Below is a small trained network, with its code and all its weights. Each question gives an input and a class and asks what happens when units are switched off, that is, made to give their printed mean instead of their output.

import numpy as np


def w(rows, s, z=0):
    codes = np.array(rows[::2]) - 128.0
    scale = np.full(codes.shape[1], s)
    scale[-1] = z or s
    return codes * scale


def f(y):
    return y / 2 * (1 + np.tanh(0.7978845608 * (y + 0.044715 * y**3)))


def log_softmax(a):
    a = a - a.max(-1, keepdims=True)
    return a - np.log(np.exp(a).sum(-1, keepdims=True))


def net(x, mask):
    res = np.array(x, float).reshape(1, 5) / 4 @ E
    y = f(res @ A[0][:, :-1].T + A[0][:, -1])
    res = res + np.where(mask, y, B[0][:, -1]) @ B[0][:, :-1]
    return log_softmax(res[-1] @ U[:, :-1].T + U[:, -1])


A, B = {}, {}
E = w([
[111,209,118,171,161,170,124],'x0',
[140,178,199,69,74,173,132],'x1',
[90,112,204,173,94,92,23],'x2',
[246,87,169,155,187,157,109],'x3',
[123,125,114,107,137,152,108],'x4',
],0.011)
A[0] = w([
[190,183,165,120,31,178,171,198],'neuron 0',
[125,116,109,177,145,164,230,128],'neuron 1',
[163,83,147,162,182,159,150,75],'neuron 2',
[166,142,49,76,172,187,165,222],'neuron 3',
[1,111,102,136,72,120,143,252],'neuron 4',
[152,95,190,169,175,157,146,15],'neuron 5',
[122,192,141,161,148,142,141,173],'neuron 6',
[154,120,151,51,55,148,131,149],'neuron 7',
[145,48,127,89,86,79,144,37],'neuron 8',
[108,93,94,197,148,113,115,161],'neuron 9',
[225,75,178,136,158,185,87,155],'neuron 10',
[124,109,33,180,203,79,159,220],'neuron 11',
[124,116,163,167,119,88,77,84],'neuron 12',
[191,135,48,173,89,129,199,68],'neuron 13',
[92,222,110,216,209,155,122,86],'neuron 14',
[64,112,142,185,158,103,42,67],'neuron 15',
[133,26,81,110,115,68,127,169],'neuron 16',
[113,183,159,159,144,60,39,53],'neuron 17',
],0.0098,0.0024)
B[0] = w([
[151,129,243,168,110,175,96,215],'neuron 0',
[163,173,195,83,129,130,141,194],'neuron 1',
[100,178,152,151,113,90,177,190],'neuron 2',
[159,185,148,138,100,102,138,247],'neuron 3',
[96,157,130,188,153,72,162,248],'neuron 4',
[65,173,83,150,163,79,194,174],'neuron 5',
[172,65,120,137,170,63,119,166],'neuron 6',
[108,135,231,173,166,122,65,190],'neuron 7',
[201,129,158,84,190,2,121,181],'neuron 8',
[128,105,161,170,58,254,167,184],'neuron 9',
[48,156,114,169,86,55,195,254],'neuron 10',
[145,143,212,158,43,173,102,241],'neuron 11',
[200,209,74,47,9,143,146,179],'neuron 12',
[105,199,112,53,79,148,116,196],'neuron 13',
[211,56,162,121,252,38,52,209],'neuron 14',
[150,179,123,87,72,135,130,205],'neuron 15',
[175,57,204,175,142,92,72,213],'neuron 16',
[196,196,140,69,114,98,139,193],'neuron 17',
],0.0078,0.0098)
U = w([
[160,164,114,25,89,119,144,82],'0',
[167,78,153,123,203,57,90,72],'1',
[39,153,107,185,135,76,168,93],'2',
[128,104,166,180,107,170,91,137],'3',
[125,123,133,139,131,117,118,254],'4',
[112,98,98,108,148,122,146,171],'5',
[98,57,4,86,156,228,166,31],'6',
[96,47,38,45,168,216,162,34],'7',
],0.013,0.0087)

Each question gives the input, the list of numbers given to net, and the class t.
The units are the neurons (one row each of A and B). Each row of codes is followed by its name. A weight is (code - 128) times the scale printed after its matrix; where a second scale follows, it is the last column's (A, B and U).
mask holds one flag per neuron, in row order. A switched-off neuron (its flag False) gives its mean, the last column of its row in B, instead of its output. The means were averaged over made-up inputs and are rounded, as every weight is.
A unit's drop is (log p(t) with every unit on - log p(t) with that unit switched off) / (log p(t) with every unit on - log p(t) with every unit switched off).
The circuit of an input: a set's keep is (log p(t) with only the set's units on - log p(t) with every unit switched off) / (log p(t) with every unit on - log p(t) with every unit switched off). Starting from the 12 units with the biggest drops (on a tie, the unit counted first), units are removed one at a time, each time the one whose removal leaves the highest keep (on an exact tie, the one counted first), for as long as the keep stays at least 0.8.
units of the circuit, in order: the units of the circuit, biggest drop first
unit that matters most: the unit with the biggest drop
k most important neurons: the k neurons with the biggest drops, biggest first
drop of u: that unit's drop, to one decimal
input [-2,8,-1,5,-4], class 3: unit that matters most -> neuron 0
input [7,5,5,-3,-3], class 1: units of the circuit, in order -> (neuron 14; neuron 6)
input [-7,-3,7,1,-2], class 0: 4 most important neurons -> (neuron 12; neuron 15; neuron 14; neuron 17)
input [5,1,-6,7,0], class 2: 3 most important neurons -> (neuron 10; neuron 5; neuron 2)
input [1,-5,-7,7,5], class 0: 2 most important neurons -> (neuron 13; neuron 1)
input [-6,-7,-3,6,-7], class 3: 2 most important neurons -> (neuron 11; neuron 9)
input [-8,-6,4,-6,6], class 1: 2 most important neurons -> (neuron 16; neuron 8)
input [5,-8,0,2,-1], class 3: 3 most important neurons -> (neuron 11; neuron 9; neuron 8)
input [-5,7,-2,-1,-3], class 3: 2 most important neurons -> (neuron 0; neuron 14)
input [-8,4,5,1,-8], class 1: 2 most important neurons -> (neuron 8; neuron 7)
input [-2,-7,0,8,5], class 2: 3 most important neurons -> (neuron 10; neuron 5; neuron 2)
input [5,7,-4,5,-1], class 3: 2 most important neurons -> (neuron 0; neuron 8)
input [2,-6,-8,4,-4], class 0: 2 most important neurons -> (neuron 13; neuron 1)
input [8,-2,7,3,-6], class 1: units of the circuit, in order -> (neuron 14)
input [-4,-5,6,-3,0], class 0: 2 most important neurons -> (neuron 12; neuron 15)
input [-1,8,-7,3,8], class 3: 2 most important neurons -> (neuron 0; neuron 7)
input [-8,-1,5,-7,4], class 1: drop of neuron 10 -> 0.2
input [-5,7,2,8,-7], class 2: drop of neuron 13 -> 0.0
input [-7,2,8,1,1], class 0: drop of neuron 14 -> 0.1
input [0,-5,3,4,-4], class 3: units of the circuit, in order -> (neuron 9)
